In the rows, zero is written as 128.
Each row has a class, written after it, and each block has its own classes.
[132 142  96 125 152  97 118 139 139 133 124 123 140  92  95 112 153 168
  99 184 144 136 117  85 145 141  97  83 138 107 120 175 139  58] => N
[109 146 143 129 181 139 137 120  90 174 106 183 121  79 160 169  99  58
  73 159 163 126 250  95 147 136 127  84 138 182 151 110 146 198] => B
[113 136 108 114 125 128 137 113 111 142 127 141 129  72 124 105 136  91
 124 177 154 136 178  85 136 154 104  80  82 152 151 125 151 134] => D
[146 159 111 137 123 109 113 119 143 102 122 146 139 145  98 134 138 145
  50 200 137 125 109  44 111 128  91 116 145 127 144 193  83  94] => R
[120 146 132  74 170 224  42 128 177 137 101 102 133 136 140 147 121 105
  48 193 124 101 177  79  89 120  93 110  68 115 123 144 140 118] => D
[140 148  93 125 167 122 134 101  97 120 132 136 147 132 100 150 102 170
 160 126 121  96 206 105 107 189  72 114  91 138  91  95 199  77] => N
[106 139 113 111 152  87 116 136 127 136 136 135 170 111 123 146 123 153
 156  71 104  96 170 159 152 105 124 167 139 139  86 112 121  45] => K
[128 122 122 112 145 141 142 125 109 166 132 172 138  85 128 112 115 102
 129 118 143 145 176 104 145 140 119  83 115 150 128 137 170 123] => B
[148 186 134 159 153 106 140 114  65 177 140 156 128  71 154 152 114 111
 148 132 160  82 155 152  84 156 121  77  97 115 148 106 143 127] => B
[128 141 124 102 120 138 114 134 143 117 123  93 155 129 154 120 131 120
 132 157 120 110 144 122 118 140 105  91  87 129 138 135 142 100] => D
[128 162 117 134 144 110 139 110 107 116 141 120 162 125 113 151 118 165
 151  81  99  96 151 127 101 161 101 147  90 148 103 101 179  96] => D
[122 148 134 100  99 167 153 108 127 126 115 139 149 137 113 144 118 112
 118 125 157 125 128 113  76 132 103 107  80 130 143 167 148  91] => B
[120 150 109  92 119  65 164 127 141 115 114 104 158 103 118 144 166 161
 115 171 147 107 118 123 140 125 132 100 124 112 125 190 109  36] => K
[123 135  97  93 121  98 113 147 164 145 107 122 147  98  99 107 162 170
 112 184 145 126 127  88 159 120 114 112 128 105 124 162 101  63] => L
[131 174 120 154 129 131 160 122  37 171 138 151 131  97 142 140 104 122
 187 131 147  79 124 150  70 140 126 107  78 104 148  87 128 124] => B
[108 131 122  95 102 136 148 120 112 107 111 115 153 122  92 151 126 131
 105 134 131 130 138  72  82 129 115 117  87 139 143 177 135 109] => H
[ 92 137 124  83 114 124 173 106 117 113 117 127 144 117 123 179 120 115
 125 126 124 113 144 120  90 118 145 137  95 142 132 131 132 113] => K
[131 133 140  95 143 138  99 134 164 116 134  87 152 124 135 105 137 125
 126 123  95 117 139  92 126 120 126  85 125 119 136 143 153 115] => H
[132 151 101 118 134 102 130 116 124 121 136 116 155 124 116 181 110 157
 142 116 119 100 154 126 110 149  97 160  99 145  98 112 165 117] => R
[106 138 134 104  95 141 166 117  95 106 114 133 179 138 136 170 114 106
 112 117 126 105 132 114  63 121 115 129  88 148 157 141 114 133] => K
[129 161 114 121 152 145 117 138 157 136 114 114 163 130 171 118 125 123
 107 115 128 119 120 132  92 116 106  76 134 109 168 131 164 111] => N
[130 113 123 119 133 118 149 123 105 163 143 163 132  68 127 108 117 106
  95 136 135 151 167  90 126 161 133  91 114 154 142 146 150 148] => Y
[112 140 126 110  96 135 139 103 102 116 123 122 152 116  94 158 121 109
 128 146 131 122 147  81  60 129 104 125  78 135 149 155 124 117] => H
[124 113 113 108 135 127 152 123 105 160 132 148 144  79 120  99 127 119
 102 140 145 142 187  92 137 162 117 100 113 157 132 138 157 145] => Y
[ 76  83 136  83 134 156 141 104 122 133 121 110 170  61  74 143 145  81
 143  99 130 131 139  70 113  97 131 104 115 138 166 188 173  53] => K
[ 84 131 129 101  81 111 170  91 119  88 114 155 131  96 120 210 131  78
 140 144 102 123 144 153  49  99 128 178 120 164 132  99  84 163] => H
[114 124 105 143 144 119 146 116 106 136 134 154 152  70 121 102 140 111
 116 113 130 130 162  95 136 144 111 105 114 161 153 139 173 146] => D
[144 130 109  98 127 137 124 153 168 142 110 111 175 131 170 119 138 136
 128 135 100 109 138 103  82 119 113  96 121 104 136 118 139 129] => L
[133 144 112 150 142  84 145 116 134 131 142 129 162 111 127 179 111 157
 139  74 101 109 157 156  81 164 104 163 123 154  74  97 168 117] => Y
[106 143 129 112 125 144 158 124 106 123 112  91  94 118 142 252  99 103
 113 200 143  97 121 147  24 127 129 160  78 116 123 134 100 108] => Y
[131 161 115 152 140  83 145 129  72 161 130 153 132  59 137 151 123 128
 157 138 141  88 144 121 102 148 125  99 107 125 164  85 124 138] => L
[133 158 108 136 149 114 127 105 138 120 144 156 169 114 123 171 110 152
 158  76 107  80 156 165 113 147  84 142 101 148  87 119 178  75] => B
[148 124 118  51 145 155 121 148 158 136 123  94 172 134 157 110 134 148
 104 140 113 120 144 106 164 130 125 100 114 124 137 160 173 128] => R
[130 137 142 194 130  87 156 121  74 127 110 121 152  98 117 208 120 174
 136  70 107  79 107 177  27 164 147 166 125 126 109 105 138 160] => Y
[130 162 119 158 138 111 135 139  58 184 126 157 135  59 140 138 112 108
 174 142 153 103 131 130  94 146 116  60  92 118 142  93 133 106] => B
[145 128 108 149 172 113 135 110  87 132 125 151 168 116 118 175 122 147
 172 101  82 103 179 117  91 146  92 153 125 144 100  91 165 126] => H
[132 186 122 140 154 103 140 126  65 151 144 150 117  51 127 123 122 133
 141 146 164  88 162 135 115 164 114  82  92 116 150  86 136 112] => N
[115 158 105 120 139 101 125 136 172 139 110 139 144 106 108 114 149 152
 110 146 142 131 108 107 147 112 117  88 147 114 113 175 128  33] => B
[127 113 110 113 137 140 137 139 108 142 127 158 131  85 132 121 120 103
 107 164 153 127 167  75 141 135 100  79  97 142 143 153 154 160] => F
[119 134 133  91 107 150 160 105 110 128 127 122 155 119 108 162 107 120
  98 145 133 124 157  90  69 164 109 123  72 149 135 150 149 121] => Y
[125 168 136 146 150 104 141 158  49 159 137 156 143  70 137 139 116 135
 160 128 132  86 125 125 140 127 120 110 105 125 143  81 110 140] => F
[153 120 159 129  90  84 118 117 119 128 116 139 147 124 140 199 124 101
  96 167 138 135 148 131  79 134 114 128 139 137 161 175  79 139] => L
[146 134 119 115 145 115 135 129 129 107 147 116 157 112 102 182 126 155
 138  99 116 110 129 118 111 141  89 166 114 143  92 139 165  80] => R
[140 159 138  82 131 136 128 154 158 139 128 108 154 136 167 113 122 133
 106 117 130 117 141 110 118 120 121  78 108 112 132 140 154 125] => F
[120 111 109 105 139 126 147 135 103 129 130 143 145  87 136 118 127 113
 126 131 133 121 152  96 141 140 120  81 102 150 132 132 152 126] => K
[114 135 113 111 152  90 147 153 147 118 111 103 159 107 125 138 163 162
  95 148 122 106 114  99 136 104 140 110 154 112 112 175 112  66] => K
[120 136 110 131 134 103 129 124 124  95 138 127 166 136 124 172 112 149
 149  89  96  88 143 135  99 135  96 147 111 149  85 108 138  81] => K
[135 122 110  90 126 128 157 134 108 138 135 154 149  68 112 109 128 120
 104 134 152 131 176  63 145 157 120  94  88 151 143 154 164 131] => R
[131 160 116 132 144 123 123 104 123 139 140 150 178 140 109 179 102 155
 167  94 106  95 156 149 113 141  84 164  98 138  88 119 163  69] => B
[142 166 126 139 147 119 184  88  53 142 175 119 155 158 140 119  92 169
 189  50  92  99  95 128 139 160 138 140 102 141 202  78 222 210] => L
[138 112 108 134 160 153 149 117  62 145 114 120 132 106 121 144 118  79
 127 162 182 153 178  43 125 158  61  76 128 178 168 124 193 159] => R
[132 128 121 133 166 158 129 135  79 152 117 133 149  70 103 122 134 117
 120 153 170 106 182  54 158 155  98 100  97 144 162 127 165 156] => R
[125 142 111 134 139 103 132 120 115 106 154 134 162  96  97 151 109 162
 138  86 116  92 173 127 102 166  92 134  93 141  98 130 179  86] => N
[120 107 108 112 140 118 150 117  95 162 127 152 142  74 126 116 122 110
 105 161 138 136 206  92 137 165 118  96 118 164 130 131 154 158] => Y
[128 131 119  96  92 108 150 118 105 140 109 136 154 104 104 160 123 149
 143 140 135 109 149 109  79 149 128 122  81 118 144 142 125  99] => L
[141 173 108 150 151  86 153 135  75 148 144 122 132  66 164 147 123 113
 151 135 146  82 147 130 102 147 115  94 117 134 150  77 147 162] => R
[123 138 122 103 123 135 154 145 151 146 118  91 154 146 183 108 117 132
 115 103 120 123 135 149  97 125 152 110 127 119 145 130 151 141] => Y
[127 155 101 104 143 104 132 142 151 146 122 123 143  91 103 111 160 163
  85 177 150 151 110  93 134 125 108  96 138 103 121 170 135  71] => N
[129 145 102 133 128  85 137 121 116 113 134 122 161 115 100 175 116 166
 150  94 116  88 163 126  94 148 104 166 113 142  87 117 151  89] => R
[132 174 122 173 152 107 127 129  58 170 130 164 143  68 156 136 117 117
 158 121 143  72 136 164  92 136 116  82 117 120 151  95 124 126] => B
[119 137 103  99 136  87 136 136 153 152 120 110 155  89 106 112 158 168
  90 157 125 138 116 105 130 132 126 108 151 122 105 174 129  64] => Y
[133 155  96 115 133  88 125 139 163 122 116 139 147  89 105 109 162 154
  98 169 129 136 108  69 136 124 111  79 124 112 134 187 112  50] => H
[130 162 132 141 144  97 153 129  62 165 140 132 134  55 144 149 120 123
 134 141 141  90 158 144  92 165 130 107 102 136 136  87 126 146] => Y
[107 108 102  68 124 107 155 100 103 147 134 134 146  65  97 108 140 108
 134 166 131 145 194  72 157 137 126  89 101 151 152 173 164 119] => H
[101 141 123  78 106 188 108 136 143 128 135  89 182 179 182 129 110  89
 116 145 106 115 160 149 112  84  91 182  89 145 145 113 118 172] => D
[132 123  81 123 145  49 145 139 138 160 115 116 146  86 132 114 152 175
 112 169 119 135 137 122 137 149 133  85 167 122  95 161 139  79] => Y

Next block, with new classes.
[140 118 114 133 137 119 184 146 125 154 110 187 115 142 161  88 141 139
 116  74 139  94 153 132  85 150 133 106 115 147 108 111 130 108] => C
[156  99 159 124 146  69 143 118 167 148 131 181  83 171 138 141 129 123
  95 155 120 117 120 142 110 153 152 130 137 114 125  93 159 153] => A
[165  93 110 124 133 103 129 136 162 169 129 183 100 164 146 142 122 131
 123 152  99 118 107 119 110 139 126 136 133 115 106 101 152 135] => C
[163  92 161  85 111  89 169 129 140 150 119 161 105 208 120 122 134 161
  81 132 123 108 163 151  91 157 113 106 123 132  72 103 154 129] => E
[146 108 160 116 140 100 158 142 158 174 108 208  84 140 147 133 127 107
 104 147 111 120  84 135  81 138 128 121 146 127  90 120 146 123] => M
[151 103 155 135 124 104 139 140 170 129 126 179 104 160 132 140 133 110
  94 162 100 115 116 127 111 138 138 119 136 118 117  88 149 153] => A
[173 101  97 122 121 106 135 140 170 173 127 172 109 191 135 124 120 129
 106 146  95 117 105 141  79 134 157 121 134 110  95  95 150 134] => G
[171  99 170  91 144  71 188 121 130 170 122 183  76 219 138 126 144 152
  48 142 124 113 150 130  63 154 119 108 128 135  80  96 149 129] => E
[136  96 124 108 111 161 177 127 107 116  94 182 103 125 180  90 144 153
 108  81 130 103 189 126 131 167 122 100 115 136  98  88 132 140] => A
[164  99 181  97 125  77 181 115 124 174 108 191  78 199 132 115 129 167
  81 144 141 112 168 109  42 179 133 106 128 145  69  94 143 128] => C
[141 110 136 125 100 150 173 149 115 164  79 161 123 120 171  93 141 134
 141  89 131  87 184 130 110 167 111 103 114 132 107 126 139 106] => Q
[140 101 135 114 146 103 119 121 162 142 162 189 102 167 124 120 138 104
  98 132 132 112 108 108  99 119 145 121 122 118 115 119 148 129] => C
[153 104 135 135 128 114 196 131 133 169  99 174 121 129 172  98 164 129
 106  92 117  89 138 156  68 149 131 104 125 131  93 125 141 114] => M
[143  98 204 108 136  86 182 106 133 161 108 178 101 219 124 113 162 169
  74 139 150 111 166 125  50 163 130  95 128 134  77  80 140 134] => S
[153  91  84 115 114 159 149 153 115 146 102 183 131 113 153 105 148 124
 116  96 134  98 164 110 123 146 123  98 107 132  84 121 139 113] => G
[158  90 153 141 144 110 143 110 154 133 124 215  91 174 153 140 137 100
  97 150  98 138 111 147  83 121 134 127 132 110 127  80 141 145] => A
[164 107 172 100 134  75 187 121 134 182 113 162  83 215 142 121 145 172
  65 146 131  99 160 104  51 165 124 109 131 132  70  77 140 132] => C
[135  94 136 123 152  78 158 135 180 144 149 191  91 184 142 138 123 118
  93 150 106  82  87 122 103 156 138 135 148 123 117 120 147 131] => Z
[150  95 114 123 116 144 181 153 135 165  90 196 123 115 173  82 131 162
 135  65 125  87 158 151  90 146 117 107 119 135  78 112 131 111] => C
[149  96 135 154 141 106 120 123 161 129 120 209  82 161 162 124 111  90
 110 167 123 131 135 127 111 119 137 114 153 126 120 100 137 163] => C
[140 118 133 136 150  74 142 150 185 171 137 171  89 188 144 128 119 119
 106 163 120  94  90 117 110 136 146 127 150 131 116  96 150 138] => C
[170 103 181 101 133  73 177 120 135 169 115 157  91 213 133 124 127 176
  59 150 125 112 159 137  73 161 123 108 137 129  76  87 142 142] => E
[152 100  96 126 118 146 155 130 113 146 118 167 135 128 159  93 150 130
 114  90 136  89 184 108 122 166 119 111 102 123 103 102 151 122] => C
[169  97 202 100 133  57 177 119 138 161 124 174  83 238 123 128 176 139
  70 150 139  94 172 126  51 172 133  94 122 135 101  92 137 122] => Q
[137  82 131 107 109 140 132 116 151  88 142 194  78 170 151 129 125  77
  85 162  85 114 123 110  96 128 109 124 137 119  96 125 148 149] => Z
[139 103 168 129 145 105 160 116 137 155 115 236  86 163 149 136 136  85
  80 142 114 126 114 110  73 151 133 109 134 118 101 109 153 124] => M
[191  94 105 113 119 148 167 147 129 180  90 209 133 132 159 104 119 126
 109  66 138  99 172 161  93 151 139 128 106  98  91  96 158 104] => Q
[144 101 148 143 113 157 179 125 131 131 101 202 148 124 149  89 144 117
  91  96 138 100 171 131 103 147 126 112 125 117  95 121 161 131] => S
[149  97 161  96 122 125 143 136 149 157 109 222  80 193 139 127 117 103
  97 137 110 123 127 116  92 132 126 118 134 112 100 109 153 115] => Q
[155 109 128 126 127 132 185 133 113 156  99 199 107 152 170  86 160 111
  89  85 129  93 193 105  89 164 128  97 107 121 119 104 148 109] => Q
[155  91 167 101 121 105 136 116 166 124 161 195  99 197 123 153 165  70
  80 145 120 109 114 123  85 104 133 121 117 104 118 133 160 117] => Q
[140 124 163 148 138 138 202 150 127 171  94 221 119 112 170  87 124 116
  69  88 129 101 157 119  71 145 113  95 126 125  96 123 135 119] => E
[148  95 180 121 135 114 144 127 151 163 113 233  86 187 142 121 115  76
 111 143 128 123 109 143  74 119 134 123 148 127 122 150 147 111] => Q
[155 108 174 109 137  56 191 122 153 171 108 145  97 216 124 101 170 162
  76 146 136  98 164 131  65 163 131 102 131 138  88  88 162 134] => S
[129  94 159 127 129 102 158 146 182 154 132 180 128 177 122 130 171 106
 101 151 113  80  93 121 103 134 121 117 126 125  97 113 175 116] => S
[151  74 136  93 117 135 139 121 162  90 167 205 101 177 130 144 135  79
  71 149 106  95  94 132  96 121 117 141 131 112  85 127 150 132] => Z
[164 115 182 103 146  42 173 132 155 198 128 137  88 205 123 123 137 165
  51 156 126  95 155 120  80 175 128 107 138 121  90 113 156 147] => E
[153 122 161  93 111  67 189 119 144 177 119 116 106 207 131 121 148 177
  88 149 147  90 180  99  86 171 115 113 126 130  85  87 150 131] => C
[144 103 136 118 155  87 154 130 159 170 138 205  69 186 156 136 137 128
  94 154  98 111  90  90  86 138 129 127 134 125 105  90 149 124] => C
[150 112 157 107 138  45 181 115 155 191 123 107  88 224 147 125 162 186
  98 150 134  88 151 114  64 152 129 107 130 138  96  86 138 130] => C
[162  99 206  99 129  57 182 111 146 186 105 156  92 252 128 120 155 154
  80 154 139  93 174 129  53 162 131 102 132 124  97  86 148 116] => Q
[161 115 184  91 135  38 183 128 144 197 121 115  93 220 119 125 137 183
  70 144 130  94 157 144  77 175 122 112 136 135  87 125 157 131] => E
[150 107 203 136 147  76 162 125 164 158 124 216  82 176 147 140 135  98
  93 166 114 109 100 132  87 131 123 135 149 114 127 119 149 115] => Q
[136  81  86 121 122 148 162 148 134 117 113 182 125 133 159  95 137 127
 118  92 115  70 152 123 117 168 119 109 111 139  93  98 140 114] => Z
[167  68 126  99 124 132 127 137 149 145 129 224  93 189 138 120 150  79
  91 134 121 101 140 112  99 141 143 103 117 121 103 115 163 123] => Q
[152 114 152 143 147  87 152 136 159 165 114 198  84 152 153 132 133  93
  99 174  99 122  93 124  96 152 129 120 153 124 114 105 146 141] => M
[164  96 135 114 113 144 180 140 128 143 105 212 125 145 153  96 154 111
  96  79 136  92 179 133  90 145 127 104 106 117 102 110 147 103] => Q
[164  80 157 113 131 110 133 115 156 145 135 224  88 194 140 136 134  74
  93 135 117 117 116 148  78 116 146 126 130 108 115 134 164 119] => Q
[161 100 175 132 126  97 158 115 159 140 124 227  85 189 153 148 128  99
  98 155 101 124 114 141  82 133 132 133 136 104 121  95 153 121] => Q
[153  90 184 101 143  71 173 107 122 158 114 190  70 194 146 121 143 171
 102 134 150 111 149 141  53 161 126 109 125 152  75  86 127 119] => C
[165  98 179  91 140  74 170 122 128 179 108 189  89 192 117 114 127 139
  54 132 145 118 181 118  65 160 123  97 121 128  80 115 159 128] => E
[136  96 150 124 137  81 144 124 161 148 135 189  87 192 142 141 133 109
  93 147 103 100 118 117 109 139 124 129 133 115 104 114 173 128] => C
[172  90 167  96 125  86 167 114 138 162 122 161 120 212 103 127 166 140
  72 149 152 107 163 130  72 161 127 115 120 127  79 100 168 132] => S
[158  99 167 117 136  97 172 123 159 171  99 243  89 149 145 118 113 114
  89 146 125 131 121 128  79 145 136 114 154 118  91 113 149 134] => M
[152  94 113 124 124 143 168 135 129 157 114 196 128 118 162  93 137 132
 112  72 150  86 158 133  85 145 138 110 107 128  85 114 145 112] => C
[159 113 188  94 107  73 181 131 141 155  99 160  90 197 113 120 131 150
  71 172 121 113 153 121  63 148 118 108 140 136  62 108 149 122] => G
[137 107 151 109 138 100 161 131 139 156 125 199  75 186 150 128 146  91
  89 141  97 110  94 132  91 155 123 121 139 130  98 122 159 121] => M
[132 111 187 112 124 100 187 119 161 151 115 230  90 154 146 131 143 103
  74 144  95 115 107 108  74 139 111 116 134 105  85 105 162 115] => M
[131 101 154 132 119  98 136 147 172 152 117 174 123 171 121 141 123 111
 132 157 100 107  81 153 105 109 123 126 145 127 102 149 152 107] => G
[154 109 209 103 132  48 181 118 143 163 101 130  87 200 115 130 151 154
  74 165 137 101 160 130  68 160 127 109 127 139  91  85 155 132] => A
[131 102 100 132 128 158 172 144 134 133 119 192 144 127 152  87 140 105
 112  86 133  80 151 110  85 151 119 105 109 132 113 109 123 107] => Z
